Each row is followed by its class.
[  78   19  250  143  162 -118 -152 -218  309  108  204 -211  -42 -196
  -32 -138 -103 -180   40  240  239   55 -157 -100  189   85  104   14
  180  140  189    2   58   -6  269  -56  -22]  vivof
[  52  163 -136 -197   82   -3  -77  -85  -54  -43  -35   58   -1 -243
  -28  197   -4  194 -131  -91 -212  -72 -293   82 -119  -31   53  -10
 -102  -49  117 -167  -11   78  -76   45   80]  molut
[ -85  313  -90 -277    5   14 -271  118   56  288   16   65 -193 -435
 -217  162  221    2  301  -67  124   -2 -190  -34 -208  348   57   52
  -59  195 -205  -99   70  -43 -104  153  163]  molut
[-316  100  174  -73 -177   28 -225  -73 -103  142 -179 -272  125 -267
 -151  -86  203    4   -6   11 -101  289  354  194 -466   32  102  -14
   56 -113 -258 -243  124  294  139   19  285]  molut
[  60 -174 -228  156  -41  275  190   72   37  326   81 -324  357   20
  163 -356  443 -331  -22   55   33  184  570  -75  129  -53 -119 -139
  -61   49 -220  144  259   38  166   -2  302]  molut
[ 286  -29  180   -6   23 -138  102   60 -113    6   44 -244  173   -3
  -11   73  -49 -130   83   66  198  162  136   46  129  -17  177 -116
  191  -64   56   21  325  -43  -75  -56   -9]  molut
[ 172  -24 -272  164    8   23  -41  -21 -117  -34   92  184  -12 -189
   38  249  117  156  -79 -110   65 -315 -305 -164   52  100   12  -43
 -131  129 -114  117 -160  -40 -103   70   96]  kipon
[-280  309   75  207   43   40   -1 -236   -8  357  -83  -86  146  151
   51 -187  209 -316 -131  -96 -438  264  442  215 -339  -51 -171 -145
  -28 -308 -441  -71 -124  232  363   65  427]  Did
[-110   46   11  -63  -23 -102    8  -20 -145  339   92 -138  231  -78
  103 -128  191 -207 -130  102  -31   88  243  125 -191  -64  110 -193
  198   71   83  -69    8  461  207   15  115]  Did
[-597 -475  -49  -31  389   38 -355 -110  313  373  155  111 -180   65
 -294    9  185   85   -6  -40   45 -202   58  -99 -378   55 -171  148
  -17  252  131  -71 -193  217   72   42  115]  zim
[ 188 -178 -172  -86  140   29 -211 -151  100  -30 -108  149  -36  170
 -200   77 -107  227  217  161  231 -150 -352  -56   66   45   61   94
   61  135  233 -169 -196 -140  -64 -199  -44]  molut
[-314 -112  244   73 -192   91 -226 -121 -332  229  113  131  -16  -13
 -250  226 -284 -137 -233 -219 -257   72   55  166 -635 -183  -78 -101
   57 -104 -267 -374 -162  416  146  145   25]  Did
[-350  107 -166  172   70  163   -9 -180  183  257    3 -151  252  -53
    4 -407  157 -241  -61  -55 -210  335  352   82 -134 -176  -38  -70
   72  -80  -59  -23  123  141  333 -127  177]  zekup
[-156 -116  191 -174 -121 -127  -85  -14  -58  228  131  -96  233 -208
   25  -45  169  -68 -367   -4  -64  253  326  179 -349 -101  213 -158
   98 -115   17 -238  277  487   53 -122  -76]  molut
[-174  -27  -62  -14   86   84  -95  -81  171   49 -130  101  -51  -96
 -158    6  -62   56   -4 -179 -147  -18 -145   -7 -150  -34  -58    2
 -213  -29  -94 -151 -176   45   55  -56   95]  Pudas
[ 514  184   82   56 -146 -292  250  428 -507    5  -35 -174  279  -46
  179  215   54  -53   93   31  237  -58  305   89  203   47  236 -438
   88  -63 -127  148  286  141 -230   82   91]  kipon
[ 454 -158  489  -21   76 -210  105   48  -60 -151   26 -104  132   21
 -207  179 -417 -175  280  117  -68  146    5   98  150  -95  132  -65
  232 -144  -46 -110  376   21  -14  -44  110]  sugif
[ 168 -119  231   17   20 -100  -58   92  -61  -30   31 -376  264   10
  -22   72   -5    5  161  191  153  261  206   93    5  -74   99 -100
  219 -128    5 -196  403   45  -29  -68  178]  Pudas
[-131  156 -140 -334    9 -103 -104  -22  -81  -64  250  194 -137 -466
   47  281  -31  140  -97  -68   -5 -337 -430  -90   33  103  147  112
   -2  226  267 -102   46   20 -120  118  -56]  zekup
[-684  219 -183 -542   60 -298 -122  365  152  182   88  128   -1 -251
   68   31  -79  128  111  209   57 -630 -155 -269 -148  226   29  299
  -66  737  483 -330    5 -181 -178  117   45]  molut
[ 246 -114  105  267  227 -163  146 -124  364  -48   87 -465  128   38
   93 -387  301 -253  -17  317  266   13  154 -347  415   42   83   75
  -34  100  130  239  141 -342  161 -255   90]  sugif
[-235 -198   15  158   36  -34   62   30 -105  390  106 -121  210  237
  -12 -128  194 -373  -39    6   -4  203  411   79 -316  -63  -92  -39
  144  -10 -147    3  111  262  159  -15   73]  mur
[  93  316   79 -133   60 -115  -38  151  -13   98  -34 -199   70 -323
  135   -3  129   93  235   68  172  171  182   40   52   96  139  -92
  166   -9  -19  -54  379  -52  -28   26  185]  zim
[ 200  394   40 -126  473 -225  163  155  553 -139 -281 -196  151  377
  -45 -337  133  -83  174  260  -28 -102  234  -31  322  -37  -53  -61
 -185   58   39 -212   -2 -391  214 -206  293]  vivof
[-739  -43   61  310 -201  206  104 -110 -245  140  -38  288  -12  -74
 -126  122 -220  -80 -109 -254 -170  311  241  138 -563  -22  -45  -71
   66   -6 -596  -28 -138  356  -92   83 -103]  kipon
[ -85   43 -342   89   33   96  125  113 -111  192 -189   67  205 -125
   71  -92  126 -185   14 -346  -25   33   -5 -100  -73 -121   79 -119
 -177  -42 -141   29 -145  -47   68 -122  112]  Did
[ 382  -90  160 -509  139  -79 -245  104  251 -156 -216 -254   54  124
 -129  149 -244  280   83  138  -10 -187 -142   74   19 -163   49   38
  -40  150  427 -280   89  -33  -15   41   15]  vivof
[-235  204  -86  233 -121 -121  658  264   20  299   77  -67  486  561
  137 -467   16 -899   47    1 -112  219  559 -219  141    9  -42  -72
  -10   14 -318   61  305 -127   61  -38   98]  mur
[ 236 -193  227  485  240  -31 -108 -247  303   57  150 -220  -49   18
   33  -99  -94  -82   91  418  174   73  -77  -69  284  145 -103    9
   99   14 -166   73   17  -17  274  -23  135]  vivof
[ 138  -82 -252   79  186   51   45  -85  -57   74  182  146  -17 -155
   10  216   52  110  -58  -62  -32 -133 -251 -114   92  178    9  -20
  -16   47  -39  162   93   -5  -77   33   20]  Pudas
[ 276  121  104  286   39 -344  165 -250  151   85  142 -264  241 -247
   59 -321  -60 -305   53  380  390  -99 -156 -403  412   32  222   -5
   85  172  303   39  170 -124  279 -412  100]  kipon
[-123 -106  -53   34  -17 -163  116  126 -155  547   81  -67  185 -118
  152 -218  121 -292  -81  -52 -106  -82  289 -180  -65    6   74 -113
   21  109   14  106    0  108  231  -31  311]  sugif
[-141   26 -182   21  143  -55 -182 -108  -37  118  363  346 -141 -231
  131  196  104  186 -219  106 -125 -335 -285  -19  -38   79  -71   -1
  135  138  217  121 -117  310   13  197    4]  kipon
[ 366  383   75 -318   61 -200 -198  -70   39  -40  122  -80  -55 -458
  219  -69  -92   97  232  268  182 -265 -411 -146  447  236  324 -115
   99  186  418 -174  114   17  105   17   78]  molut
[  67   74  183 -266   51 -170   31 -120   90   23  -88  -88  -93  166
  -88   61 -154   11  -12   15  -50  -54  -61  113 -104   86    0   95
  -33  172  113  -53 -107  -77   93  -46  -97]  kipon
[ 448   -7  198  -32 -191  -70  105  -79   49 -482 -111  149  -87    0
  -97  155 -354  171  -29   74  -18 -318 -309  -18  219  -85   70  -38
 -119  207  160  -69 -285  -51 -222    9 -182]  kipon
[-354 -216  278  660 -459   95  -99 -180 -289 -288   82 -114  405   30
  -86  -63  -68 -129 -272  203  -26  267  199   17 -331 -250   39 -192
   19 -427 -450 -318  -31  538   -2 -254   53]  molut
[ 318   65  451  101  185 -265  116 -192  243  -33   43 -208  111  -31
  -51  -64 -220 -366   80  323  215  175  -64  -27  259   10  162  -22
  176   24   54  -15   99    0  269 -156   43]  zim
[-209 -261  170  122   57   72  196  -75  -93 -265  281 -119  254  376
   -7  -47 -175 -261  -13  275  194  152  182 -206  122   57   11  203
  314   -8   99  184  502  -21  182  -83 -171]  Pudas
[ 331  213  229   13 -102 -184    0 -240   82 -180   53 -160   76 -257
  104 -149 -127 -133  -28  302  187 -273 -299 -137  385 -100  220 -158
   92  163  289 -134 -317  144  262 -133  161]  zekup
[-155   64 -107  -90   44  103 -146    2 -195   10   72  111   88 -199
  -41  345 -102  136 -204 -261 -161   23 -165   98 -252  -80   51  -76
  -29 -121   93  -12   90  107 -171   97  -61]  sugif
[ 214   49  194   66   49 -184   94  108  -60 -117 -151 -340  177  -92
  -18    6  -46   46  132  173   72  162  219  -18   33  -40  131  -59
    7  -44  -95  -68  273 -156  -43 -164  134]  zim
[ 300  113 -521   38  100  -29  129   91  -78  250  251    7  145 -284
  127  108  240  -25   55  -96  -12 -134 -227 -169  328  212  106  -82
  -52  207  220  347  201 -233 -148  120  170]  vivof
[ 196 -255   82   -5 -126  -23 -305  -66 -379  -20   77  175  -58 -383
 -205  586 -269  310 -172  -74   38 -318 -403   76 -331   34   70    5
   69   21  -65 -283  -81  256 -101   99   13]  Pudas
[ 180  156   29 -146  134 -225   44  185  -28   30  -97 -141  122 -166
  113   24   46  115  112  123   24   54  143  -70  163   32  252 -196
   34   -3   58  -32  249  -33  -99  -19  194]  Pudas
[-140   89  -58   -4   49  -25  -98    4  122  115  108   31   69 -141
  -25   33   -5  -98 -194 -131 -102    6  -14  -11  -72  -82  -16    5
  -95 -110  138 -102  171   -4  -53   39   26]  zekup
[-155 -313  238  -14  -15  -34  -72 -102  -34  126  278 -162   97    3
  -38   89 -225  -67 -160  206  102   78  105  -22 -102   36    9  104
  201   96  130   11  295  159  113  -16 -140]  zim
[-143  189 -166 -303   36  -43  126  115 -171  273  189  164   36 -239
   35  194   26 -192 -160 -217  -22 -230 -115  -20  -70    6   53  -60
   76  161  351  129   25  159 -144  190  -73]  Did
[  96  206  239 -147  -56 -163 -162  -22 -157   43  311  -81   84 -410
  139  196  -94  -33  -22  329   58   34 -127   96   14  100  131   -5
  344   60  341 -137  368  257  -25  208   59]  mur
[  98 -340   30   30  262 -191  513  406  177   -6  679  234 -144  325
  126  183 -153  -36 -168 -140  340 -135  158 -303  566  137  -93  -71
   90  360  468  794  647 -282 -375  203 -556]  mur
[ 331   -5  276  341 -254   42  189 -282 -365 -240  174  -69  -54 -589
 -122  216 -136 -145 -135   64  438  363 -376  157  224   25  218  -63
  285 -200  -26  252   32  209  143  -68 -145]  Did
[ -38   67   12  197 -426  -99 -280 -428 -179  -45   41 -174   85 -865
 -241 -313  483 -223   -9  441   95  114 -178  112 -122   35  291   30
 -124  246  116 -320 -453  398  401 -263  348]  zekup
[  48  313  209   27 -108 -483 -121  -45 -107 -193  214  262  -64 -595
   16  121  -68  180 -208  341   72 -112 -319 -238  -11    4  405  -45
  160 -116   26 -388  270  299 -111 -143    8]  zekup
[-414  260  164  -12 -271   54  -53  -22   48  -50  375  149 -453 -871
  148 -235  -37  188   46   77  150  -95 -361 -161   34  236   25  -37
  -14  374  118 -153 -103  303   19   36 -262]  Pudas
[   9  317   82 -248  186 -139  -88  -72  289 -150 -242  -61    2  144
  -62 -169 -102   32  152  212  -16 -144 -195   27   69   -5   53   25
  -76  204  266 -331 -293  -99  185  -67  138]  molut
[ 194 -207  138  -35   26 -109 -128  -95   82   27  439  -62 -144 -128
   23  233  -21   24 -130   91  200   23 -195  -83   69  105   36  108
  148  110  147  155  387   53  -50   94 -272]  zekup
[ 264    0  210  221  -33   -4  -18 -128   57   91  230 -258   89 -157
   64  -60    1 -168  -39  164   -7  327   92   25  153  -40   25 -104
  127 -190  -23  102  285    4  111  -56   52]  vivof
[ -70 -491  206 -148  -33   -1 -213 -266   90  104   46  -98   92 -112
 -120 -118   38   83 -272  221   49 -116  -22  205 -230  -69  149 -114
  161  164   98 -389 -293  797  252 -112  -58]  Did
[ 135  263  -79    3  351   77 -123 -221  287  145 -129 -166  318  191
 -151  -35 -108 -219  -19  -61 -413  238  -49  106 -117 -170  -58   33
   17 -279   36 -359  152 -247  226  -13  408]  vivof
[-314 -337  150  -55  -42  174   -8 -143  -19  335  315  -92  142  177
  -73 -191  -94 -321 -136  -40  -54  142  209  289 -164 -124  -50 -126
  427  -64   22 -165   24  625  317   37 -110]  vivof
[ 252  182  240 -174  245 -207  -31   38  367  -72 -307 -228   47  363
  -68  -91   17  -86  205   34   37   26  141  133   61  -65   24  -79
 -111   78  -86 -190 -168 -241  179  -84  161]  molut
[ 453 -333 -193  162  320   81  434  237  102  260   73 -289 -243  195
  118  118  156   -1  141 -247  728 -356   88 -265  542  124 -222 -115
   -7  520   -6  858 -175 -491    3   97  -54]  zekup
[ -66  102  243 -172  218 -228   48 -181  120  197  211 -154   91   70
    5   27  148 -268 -298   -7   25  201    1  233 -269  -79  109 -110
  285  104  262  -83  -41  401  268   34 -100]  Pudas
[   8  140 -108 -192   45  -17 -110  -33  -17   29  115   41  101 -257
  -22  120    8   27    1  -31 -199  -67 -204   14  -21    0   42   28
  -39  -33  156 -131   98   -2    1   -7  158]  zim
[  91  205  237  -27   91  -43  103 -299   73 -602  -86   -5 -149   43
 -229   39 -487   50  158    9   70   99 -571  -45  190  -32  168  144
   30  -13  110  -16  -92 -240  156 -262 -324]  sugif
[ 279  152 -250  -39  316 -245  -21 -155  530    3  -11  -46  157  156
  -23 -321  201 -119  130  321  -66 -242 -198 -108  408   53   36  141
  -57  237  445 -100  -76 -329  146 -129  245]  molut
[ 415    4   66 -151  -19  -46   41  181 -218  -48   61 -113   70 -202
   45  188 -161   88  124  158   34  -14    8   61  289   86  173 -183
  160  -34   92   72  320   58 -170  115   10]  Pudas
[ -77  -73 -325 -166   10   -4  465  234 -276  557  206 -239  258    0
  351 -185  368 -233 -168   70  205 -112  475  -22  188  142   71 -312
  167  434  298  413   68  341  -19  169   32]  Pudas
[ 454 -449   33  330  136  -85   35 -250  135  -25  420   83  -57  259
 -127   17  -94 -314    3  197  226 -216 -429 -133  353   80  -19  127
  276  101  196  124   -3  117  151   99 -157]  vivof
[  97  -37  122  -60  140 -113  -17  159 -140  114  152   22  -75 -118
  -17  194  -50   68  164   20  213  -28   11  -74  -24  167  106  -93
  212  107   59   24  284   70 -213  100  -52]  mur
[ 198   81  361 -120 -122 -149 -224   76  -82   32   59 -389  148 -217
   -8  141   74   46  188  127  287  358  108  129 -138    6  206 -127
  264  -73   61 -280  442  159 -117   76  154]  kipon
[-231 -209  140   85 -124   91  -27 -107 -170  179   40 -198  162   29
  -57 -121   54 -201 -105  151  -54  151  301  197 -294  -91  -28  -61
  162  -58 -169 -158  -58  443  211  -69   28]  vivof
[ 267  -73  205  139  109 -214 -105  -93   41   69  337 -137   30 -174
  -17  236   -7 -193  -77  301  239 -133 -243  -94   93  172   11  106
  118  194  199   78  102  -26   64   93   32]  zim
[  20   60 -228   45   48  -72  208  173 -273  349   77  -67  240  123
  109  -41  133 -336   37  -58   84  -26  195    3  -17  172  116 -154
  134  132  -22  199  107  130   43   73  -29]  vivof
[-481   49   -3   61   18  110   93   59 -109  129   24 -268  315  270
  -24 -274  217 -294 -174    9 -120  275  495  148 -330 -195 -132  -75
   42 -134  -87 -189  122  228  273  -36  160]  molut
